Below are the code and all the weights of a small trained network. Each question names an input and a class and asks about switching units off, where a switched-off unit gives its printed mean instead of its output.

import numpy as np


def w(rows, s, z=0):
    codes = np.array(rows[::2]) - 128.0
    scale = np.full(codes.shape[1], s)
    scale[-1] = z or s
    return codes * scale


def f(y):
    return np.maximum(y, 0)


def log_softmax(a):
    a = a - a.max(-1, keepdims=True)
    return a - np.log(np.exp(a).sum(-1, keepdims=True))


def net(x, mask):
    res = np.array(x, float).reshape(1, 8) / 4 @ E
    y = f(res @ A[0][:, :-1].T + A[0][:, -1])
    res = res + np.where(mask, y, B[0][:, -1]) @ B[0][:, :-1]
    return log_softmax(res[-1] @ U[:, :-1].T + U[:, -1])


A, B = {}, {}
E = w([
[138,151,127,108,154,102,126,137],'x0',
[180,85,192,28,99,135,221,243],'x1',
[129,134,127,126,140,113,128,133],'x2',
[139,129,126,117,140,128,132,122],'x3',
[113,58,254,85,185,141,53,89],'x4',
[126,156,136,117,122,121,123,136],'x5',
[156,162,142,235,234,222,113,219],'x6',
[102,87,124,168,104,128,119,145],'x7',
],0.011)
A[0] = w([
[126,130,209,102,126,121,203,199,79],'N1',
[105,162,113,178,165,108,86,51,18],'N2',
[91,176,111,151,145,123,44,79,6],'N3',
[168,166,152,190,180,236,80,178,145],'N4',
[131,171,15,170,106,142,195,149,64],'N5',
[87,97,112,65,86,133,107,92,55],'N6',
[81,88,254,120,177,121,63,106,58],'N7',
[197,74,178,112,121,126,127,144,8],'N8',
[112,146,57,155,183,136,51,30,30],'N9',
[123,146,132,160,212,209,91,202,103],'N10',
[109,119,87,174,70,102,164,150,28],'N11',
[112,91,230,114,164,162,68,83,5],'N12',
[105,91,113,55,64,22,92,60,112],'N13',
],0.0095,0.0016)
B[0] = w([
[116,34,176,53,37,169,132,169,204],'N1',
[98,28,164,88,100,166,146,214,215],'N2',
[91,44,142,154,77,185,124,207,209],'N3',
[168,64,116,202,132,36,54,59,252],'N4',
[113,218,95,218,212,128,221,145,220],'N5',
[158,101,117,96,122,84,80,93,188],'N6',
[91,242,72,160,180,125,255,126,229],'N7',
[133,173,188,78,123,132,142,206,177],'N8',
[114,86,153,60,63,212,169,199,241],'N9',
[177,57,99,192,125,63,38,71,237],'N10',
[162,208,140,110,116,140,148,115,178],'N11',
[52,241,108,210,199,90,229,145,216],'N12',
[187,99,151,200,139,29,46,53,250],'N13',
],0.0078,0.015)
U = w([
[165,123,133,136,107,118,58,50,246],'0',
[94,249,94,135,129,159,198,144,152],'1',
[124,84,179,79,70,204,144,208,3],'2',
],0.011,0.0017)

Each question gives the input, the list of numbers given to net, and the class t.
The units are the neurons (one row each of A and B). Each row of codes is followed by its name. A weight is (code - 128) times the scale printed after its matrix; where a second scale follows, it is the last column's (A, B and U).
mask holds one flag per neuron, in row order. A switched-off neuron (its flag False) gives its mean, the last column of its row in B, instead of its output. The means were averaged over made-up inputs and are rounded, as every weight is.
A unit's drop is (log p(t) with every unit on - log p(t) with that unit switched off) / (log p(t) with every unit on - log p(t) with every unit switched off).
The circuit of an input: a set's keep is (log p(t) with only the set's units on - log p(t) with every unit switched off) / (log p(t) with every unit on - log p(t) with every unit switched off). Starting from the 12 units with the biggest drops (on a tie, the unit counted first), units are removed one at a time, each time the one whose removal leaves the highest keep (on an exact tie, the one counted first), for as long as the keep stays at least 0.8.
units of the circuit, in order: the units of the circuit, biggest drop first
top k neurons: the k neurons with the biggest drops, biggest first
drop when u is switched off: that unit's drop, to one decimal
input [-1,5,6,2,4,0,-7,4], class 0: units of the circuit, in order -> (N13)
input [1,-5,-4,-5,7,-1,1,5], class 1: top 2 neurons -> (N7, N12)
input [0,3,3,-5,0,5,-4,6], class 0: top 2 neurons -> (N9, N13)
input [-2,-8,-1,-1,6,4,-4,8], class 2: top 2 neurons -> (N2, N9)
input [-1,-8,2,3,-7,5,7,1], class 2: units of the circuit, in order -> (N9, N2)
input [-7,-8,2,-6,-2,-1,-7,5], class 2: top 4 neurons -> (N9, N2, N3, N4)
input [-1,-5,-1,5,-3,0,3,-4], class 2: top 2 neurons -> (N9, N13)
input [3,-8,-1,-7,8,7,6,5], class 1: top 2 neurons -> (N7, N12)
input [-3,4,1,3,-6,2,-6,3], class 0: top 3 neurons -> (N13, N7, N12)
input [-3,-2,-7,8,-4,-5,-2,-4], class 1: top 3 neurons -> (N4, N10, N5)
input [-2,-7,-1,8,-7,-3,-6,1], class 1: top 2 neurons -> (N5, N4)
input [5,-5,6,2,7,1,3,-6], class 1: drop when N12 is switched off -> 0.5
input [-3,-8,2,-3,-7,-4,6,-1], class 2: drop when N3 is switched off -> 0.3
input [-1,4,7,-8,3,8,5,-8], class 0: drop when N10 is switched off -> 0.3
input [-3,4,2,-4,8,-8,6,-7], class 1: units of the circuit, in order -> (N7)
input [-2,-8,-6,4,5,-7,2,-2], class 2: drop when N2 is switched off -> 0.2
